(in the rows, 128 means zero)
Each row has a class, written after it.
[132 126 130 131 133 133 107 133 148 139 117 141 108 125 122 110 108 114
 129 134 107 125 140 126 127 142 131 140 117 126 153 140 126 127 101 150
 114 113 137 145 143 132 114] | (5)
[135 100 116 141 132 113 130 131 113 133 153 128 116 178  86 114  77 133
 111 149 165 126 172 106 100 138  87  88 155 155 110 140 174  91 176 151
 120 145 122 154 127 145 133] | (5)
[149 130  85  95  89  99 126 132 141  99 107 117 106 190 141 117 125 109
 142 124 112 116 132 113 121 112 124 107 139 165 121 136 145 147 163 133
 133 126 118  93 153 109 129] | (61)
[127 132 123 126 108 123 116 106 120 154 116 123 119 141 125 109 101 129
 144 133 135 130 130 120 118 110 127 127 115 134 146 123 164 145 133 130
 134 113 118 107 106 121 131] | (57)
[101 141 100  95 136  93 107 153 188 164 146 143 124 129 116 174  91 135
 124  77  67 102 152  80 119 154 113 117 112 132 111 117 130 103 121  84
 141 111 139 128 134 131  98] | (61)
[173 151 132 125 114 129 118 112 126 125 152 164  98 123 204  62 152 137
 133 145 149 146 149 177  98  73 168 112 148 126 134 161 182 134 129 131
 148 118 153 127 137 109 122] | (145)
[115 113 113 122 103 109 132 106 133 129 142 118 131 129 138 137  93 132
 139 132 106 113 144 120 114 149  85 119 151 142 131 126 144 127 141 106
 139 136 103 128 126 128 134] | (116)
[146 161 123 145 100 100 126 142 168 147 134 134 145 141 111 119 144 125
 108  87 113 103 126 149 125 131 145 134 106 149 148 161 141 116 124 108
 138  98 145 110 119 129 127] | (74)
[127 134 115 131 104 128 123 140 134 129 121 132 126 143 104 107  94 111
 143 130  75 113 132 103 116 164 108 134 129 122 133 109 127 140 113 145
 107 125 131 178 150 143 148] | (5)
[105 119 129 133 150 131 134 121 126 145 120 126 122 139 105 115 124 139
 127 136 120 126 144 163 132 122 107 116 119 115 110 130 128 134 138 145
 135 103 123 142  94 135 123] | (5)
[117 112 147 164 144 111 134 125 126 154 149 142 137 131 120 159 125 125
  89 111 139 111 150 128 129 133 120 108 136 127 125 106 128 134 150 103
 130 122 124 136  94 152 130] | (116)
[138 120 114 122 147 196 123 112 128 115 127 114 109 107 169  83 110 119
 146 158 120 140 144 133 108 141 139 121 129 123 147 177 167 121 128 159
 133 129 121 157 140 119 144] | (145)
[135 105 123 117 117 113 120  84 128 134 152 118 148 162 108 133 143  99
 133 110 138 131 138 112 120 120 122 117 133 144 129 111 126 103 139 107
 142 128 105 113 115 134 138] | (112)
[168 142 129 137  79  58 112  76 137 153 148 135  72 152  71  97 151 117
 140  76 166 123 114 127 125  76 148 110  93 155 189 129 130 105  89 103
 154 102 109 117 117 137 146] | (112)
[110 137 132 119 116 147 152 119  84 120 150 103 147 147 118  97 150 147
 145 119 119 130 108 137 119  99 100 112 120 129 129 111 143 149 109 116
 135 118 149 117 103 127 139] | (74)
[103 154 140 107 174 107 121 123 108 164 172 147 154 135  78 130  84 141
 111 117 145 124 217 137 106 155 112 117 134 101  86 131 172 133 134  87
 154 110 174 128  96 133 140] | (145)
[117 130 135 140 142 126 146 134 114 133 131 146 147 127 106 109 115 131
 111 133 119 122 162 163 124 122 136 136 122 108 109 125 130 134 151 127
 124 120 133 150  98 148 131] | (5)
[114 162  96 108  85  99 112 123 124 144 109 130  82 158 148 115 102 133
 143 139  98 105 110 103 108 131  59 100 147 136 127 159 136 153 143 140
 137 122 127 146 121 130 126] | (73)
[144 109 127 131 133 126 149 126 115 117 125 117 166 144 104 120 131 111
 140 130 148 128 144 141 119 130 127 132 118 133 110 138 145 123 137 162
 121 133 132 133 125 136 142] | (112)
[115 133 131 107 108 170 188 132 116 155  89 128 187 114 107  96  96  96
 169 126 137 138 107 176 126 104 158 146  81 110 136 201 140 186  76 122
 160 153 187 153 117 136 156] | (145)
[110  44 142 130 161  90 133  96 144 136 129 103 233 188  24 180 136 110
 122  54  73 108 133 110 109 165  56 162 120 124 161   4 134 124 199 101
  95 118  67 119  64 183 132] | (74)
[106 110 124 128 130 136 138 105 100 119 147  94 177 155 123 110 150 116
 130 116 140 138 118 134 106 101 113 141  97 136 136 119 140 134 120 129
 132 144 145 114 108 137 132] | (74)
[131 147 125 127 122 112 136 137 135 140 127 137 147 136 128 125 126 133
 140 104 103 118 128 148 115 144 131 120 132 112 116 146 135 114 130 105
 152 116 124 140 106 140 132] | (112)
[139 118  94 122  84 111 135 118 129 132 107 108 108 133 135 136 143 128
 144 125  95 110 113 114 126 139 119 110 141 150 134 145 126 131 108 157
 113 124 114 140 140 128 141] | (57)
[133 137 118 104 128 109 139 146 153 137 107 132 105 141 124 112 117 146
 141 124 130 125 122 132 130 103 135 110 143 123 109 121 145 134 146 125
 145 129 114 131 127 113 121] | (61)
[114 149 132 101 133 148 121 114  84 150 139 104 136 137 113 110 126 118
 123 139 138 136 108 167 131 115 149 131  77 116 122 123 143 188 135 115
 114 129 148 120  76 139 148] | (57)
[111 108 142 131 126 154 166 104 120 127 126 123 108 105 118 120 133 128
 128 138 159 139 132 142 158  88 152 109 125 139 132 128 104 145 108 105
 134 131 124 118 126 118 150] | (61)
[111 135 119 105 130 111 135 104  80 135 157  98 136 157 103 124 135 117
 116 123 176 116 155 130 136  97 150 130 122 130 138 118 145 154 154 124
 136 134 140  92 112 119 143] | (57)
[121 114 141 125 124 100 130 124 121 128 139 136 100 115 134 148 130 135
 122 126 139 112 116 134 134 128 114 128 125 133 172 130 108 141 107 124
 108 144 125 148 139 135 124] | (116)
[140 105 134 123 114 121 120  89 140 140 115 115 116 174 109 126 142 102
 155  90 161 136 110 110 111  92 129 116 135 131 130 138 153 106 108 135
 146 135 100 117 121 127 111] | (112)
[ 80 154 127 117 115  67  98 141 113 120 146 158 133 129 127  96  95 115
 122 113 130 116 132 118 125 123 123 123 157 127 132 145 141 110 137 108
 116 108 137 143 126 124 132] | (5)
[116 117 132 130 130 150 138 105 104 137 153  99 148 135 120 120 139 127
 131 122 159 133 124 129 118 100 136 138 102 124 127 113 131 143 132 129
 122 144 139 120 111 129 135] | (74)
[115 119 139 127 119 127 131 111  75 121 145 120 129 132 121 126 117 129
 136 139 134 130 107 140 114 126  96 129 106 134 143 115 139 161 118 125
 111 148 137 119  95 139 146] | (116)
[127 134 111 145 137 119 113 106 120 117 137 138 118 147 135 110 151 109
 100 135 138 134 139 158 108 105 134 105 122 130 120 169 151 117 158 122
 144 132 117 141 111 127 147] | (145)
[104 141 110 140 144 117 110 114 101 131 166 105  94 115 115 137 137 122
  81 135 142 106 109 124 147 136 138  95 113 132 194 139 109 111 146  81
  99  99 108 162 132 146 147] | (57)
[124 106 123 131 127 117 121  96 133 146 145 134 121 152 134 145 159 111
 111 106 161 138 136 118 134 114 140 119 130 149 110 117 138 123 137 130
 118 107 146 117 113 142 131] | (57)
[ 91 124 138 129 131 136 149 137 134 116 131 139 120 133 153 131 164 121
 114 113 126 127 143 146 151 122 157 138 132 113 101 139  82 138 113 144
 141 142 145 145 140 130 128] | (5)
[146 137 120 123 102 102 102 139 188 119 107 159 146 171  99 147 107 111
 143 120 115 136 135 114 123 143  97 153 136 136 106 122 159 119 144 115
 143 115 127 119 134 134 114] | (73)
[139 107 136 127  94  96 154 112 135 116 153 122 134 174 144 117 148 131
 123 107 168 112 165 133 115 101 134 118 137 160 141 116 149 130 141 132
 139 136 118 110 135 117 134] | (116)
[131 109 119 117 113 136 132 111 171 148 122 123 131 154 144 135 132 131
 127 123 132 120 154 130 125 120 151 134 141 128  91 121 121 114 124 128
 142 118 113 118 133 123 102] | (5)
[110 106 119 158 139 131 142  93 109 143 159 116 163 120 120 143 161 125
 120 124 114 145 138 131 123 108 109 142  91 120  87  79 141 122 104 155
 143 132 147 140  96 158 139] | (57)
[120 134 139 114 114 126 127 151 154 138 132 154 138 145 141 144 140 111
 125 133 148 122 108 115 153 131 129 138 130 138 166 137  92 137 114 120
 133 138 160 151 146 135 131] | (73)
[134 129  95 112  94 106 112 120 134 152 118 117 123 138 128 125 112 122
 132 122  95 109 124 108 120 147 124 119 134 157 153 143 142 132 130 125
 129 125 115 113 114 129 142] | (57)
[143 112 105 139 135 121 120 149 124 136 149 112 147  81 134 138 128 149
 114 144  73 100 163 134 137 156 143 120  99 141 146  86 120 158 140 149
  87  95 124 123 131 130 150] | (57)
[144 153 117 111  96 103 119 155 138 145 115 133 107 134 143 128 131 131
 121 127  72 101 135 121 121 164 128 107 136 142 150 164 124 130  98 144
 112 128 129 154 139 125 132] | (57)
[127 115 133 114 149  66 157 157 126 111  81 172 166 116  93 108 103 153
 130 124 139 112 182 111 123 118 120 139 155 123 150 137 141 122 120 129
 133  98 127 129 154 125 123] | (145)
[127 123 109 130 118 118  99 114 146 120 135 118  88 143 117 159 128 109
 127 126 119 130 121 107 125 155  87 112 122 136 132 140 116 123 123 132
 111 118 128 148 152 146 124] | (73)
[139 115 117 124 116 149 144 125 161  95  99 133 108 168 122 137 176 106
 130 125 166 144 116 126 129 123 135 166 121 139 107 156 119 131 128 176
 130 178 140 143 155 133 137] | (73)
[122 119 135 116 131 133 128  93  77 130 143 128 135 132 101  99 126 129
 134 142 159 137 129 133 116  77 118 118 108 132 130 120 162 150 116 130
 132 130 134 105 100 123 146] | (145)
[113 154 132 129 146 143 136 134 115 148 125 122 154 139 134 132 146 123
 126 109 130 116 117 160 115 104 159 111  97  91 104 142 126 142 132  97
 130 103 134 137  93 129 117] | (112)
[123 118 135 126 116 108 138 129 145 109 124 158 114 139 120 155 127 120
 121 114 151 124 143 116 136 134 137 158 124 140 137 136 110 131 114 111
 130 153 131 147 139 140 134] | (116)
[100 115 131 132 102 125 158 125 131 117 112 136 130 131 156 128 135 136
 150 101 141 125 136 127 134  91 146 134 124 127 105 123 123 163 106 125
 154 134 127 127 116 126 134] | (116)
[149 124 115 123 110 145 128 112 154 139  99 102 155 169 128 122 129 104
 145 115 103 135 123 113 103 137 122 137 139 125 121 148 142 112 130 131
 154 141 110 115 115 129 111] | (74)
[123 127 101 115  96 120 134 136 121 128 111 105 120 139 140 120 114 130
 146 136 102 112 115 106 133 140 118 115 131 145 160 143 132 140 111 143
 132 127 118 143 145 129 141] | (57)
[124 137 126 114 109 125 156 152 100  91 132  94 149 166  94 104 165 120
 151  89 124 125 119 125 120 113 122 131 109 131 106 133 149 154 126 182
 122 152 155 112 142 113 144] | (74)
[121 111 133 139 163 110 122 154 137  94 114 149 147 136 156 112 177 132
 101 137 129 127 131 135 136  87 138 136 107 127 135 127 131 120 127 177
 148 137 108 143 138 126 118] | (145)
[128 127 115 126 126 133 124 130 148 136 121 127 107 143 129 154 156 132
 111 133 137 108 110 113 151  99 131 142 111 140 152 139  91 138 104 125
 134 136 128 144 142 132 105] | (74)
[131 146 138 121 106 100 123 125 133 128 169 148 104 134 150 114 144 109
 104 104 133 134 145 131 139 139 148  92 147 139 117 163 120 126 108 103
 159 137 153 151 150 143 155] | (145)
[132 137 119 146 136 116 130 131 182 144 138 155 119 122 122 169 150 104
 107  98 121 120 130 138 143 140 117 151 140 113 125 146 120 121 132 125
 143 124 167 153 151 156 106] | (73)
[143 140 107 121 142 105 119 140 125 118 144 133 102 130 110 147 134 108
  87 142 107 105 161 153 137 149 132 104 126 124 123 175 114 142 172 134
 124 152 118 169 144 137 147] | (145)
[122 130  95  90 103 118 133 118  97 128 112 111 153 143  95 101  95 131
 169 139  83 112 127 102 105 145  68 120 134 150 117 139 152 133 110 142
 137 128 120 115 109 122 150] | (112)
[112 106 132 138 136 126 139  88  91 113 154 109 127 140  97 126 133 103
 120 123 139 125 170 143 126 126 121 155 104 122 129 113 120 136 142 170
 113 136 136 112 123 139 137] | (5)
[ 96 136 128 156  51  82 144  55 143 101 158 129  64 153 129 105 211 106
 109  78 156 124 118 149 162  60 151 125 128 148  94 109  93 134 140 131
 152 118 101  94 152 108 161] | (5)
[132 122 104  98  85 113 134 153 130 127  99 127 144 148 144 101 102 135
 149 137  46 117 139 106 103 168  82  89 164 161  99 137 141 156 135 136
 142 151 103 124 103 120 155] | (116)
[146 120 101 136 132 116 152 126 135 106 134 107 162 126 102 113 158 137
 111 126 128 127 138 140 122 113 123 142 125 134  91 120 141 114 145 139
 128 128 127 129 136 140 129] | (74)
[138 148  99 109  88  96 118 143 129 137 120 129 124 149 140 110 114 130
 133 126  99 121 116  99 114 147 120 111 142 150 124 139 151 126 137 129
 132 128 129 124 133 129 141] | (57)
[132 134 136 118  93 116 132 151 160 121 123 155 117 161 127 127 134 133
 137 132 131 113 111 129 128 131 108 146 140 147 203 139 123 133 119 119
 134 162 133 151 160 122 135] | (73)
[119 163 124 129 107  93 123 123 120 157 135 124 136 144 134 103 121 131
 116 114 121 109 113 130 106 111 108 122 123 128 143 157 145 118 133 120
 144 124 131 131  97 134 117] | (74)
[ 86 122 118 113 125 170 167 119 137 125 100 120 121 146 132 156 176 147
 143 101 123 138 114 106 140 115 135 134 123 110  72 123  69 156  80  93
 151 132 144 144 129 134 129] | (74)
[119 142 146 130 127 116 133 152 100 140 125 134 134 117 128  98 106 150
 104 175 168 120 145 143 131  80 128 107 116 130 147 133 127 176 124 118
 131 140 134 118 125 117 124] | (73)
[131 152 108 109 107 116 127 144 124 119 124 124 121 160 125 139 135 126
 139 119 104 119 113 116 114 155 108 139 142 127 116 157 123 128 152 140
 127 161 137 135 131 124 133] | (74)
[ 81 161 125 130  81  98 111  87  89  69 150 140  43  60 186 101 173 157
 132 123 148 115  63 136 171  87 148 143  76 148 187 148  81 146  92 121
 114  78 118  86 164 102 165] | (145)
[113 137 101 107 127 135 124 124  84 135 145 126 182 168 107 114 115 119
 140 122 128 122 128 169  94 108 120 143  97 133  76 138 202 178 166 142
 145 158 168 105  51 134 162] | (145)
[110 161 114  68 149  87 180 221  69  72  92 146 158 129 101  23  93 185
 160 154 125 118 179 125  92 155 108 110 136 135 142 147 158 171 162 151
 100 118 163 134 150  86 180] | (116)
[106 128 156 137 134 147 130 105 133 146 111 143 112 111 164 146 153  99
 122 113 154 129 118 126 146 124 178 141 121 103 124 158  69 131  88 123
 131 137 121 163 119 140 131] | (112)
[105 149 138 137 136 116 140 142 100 141 135 153 105 137 111 132 101 128
 128 125 148 127 123 121 138 110 115 106 127 122 117 127 137 141 136 118
 130 122 160 142 106 135 140] | (61)
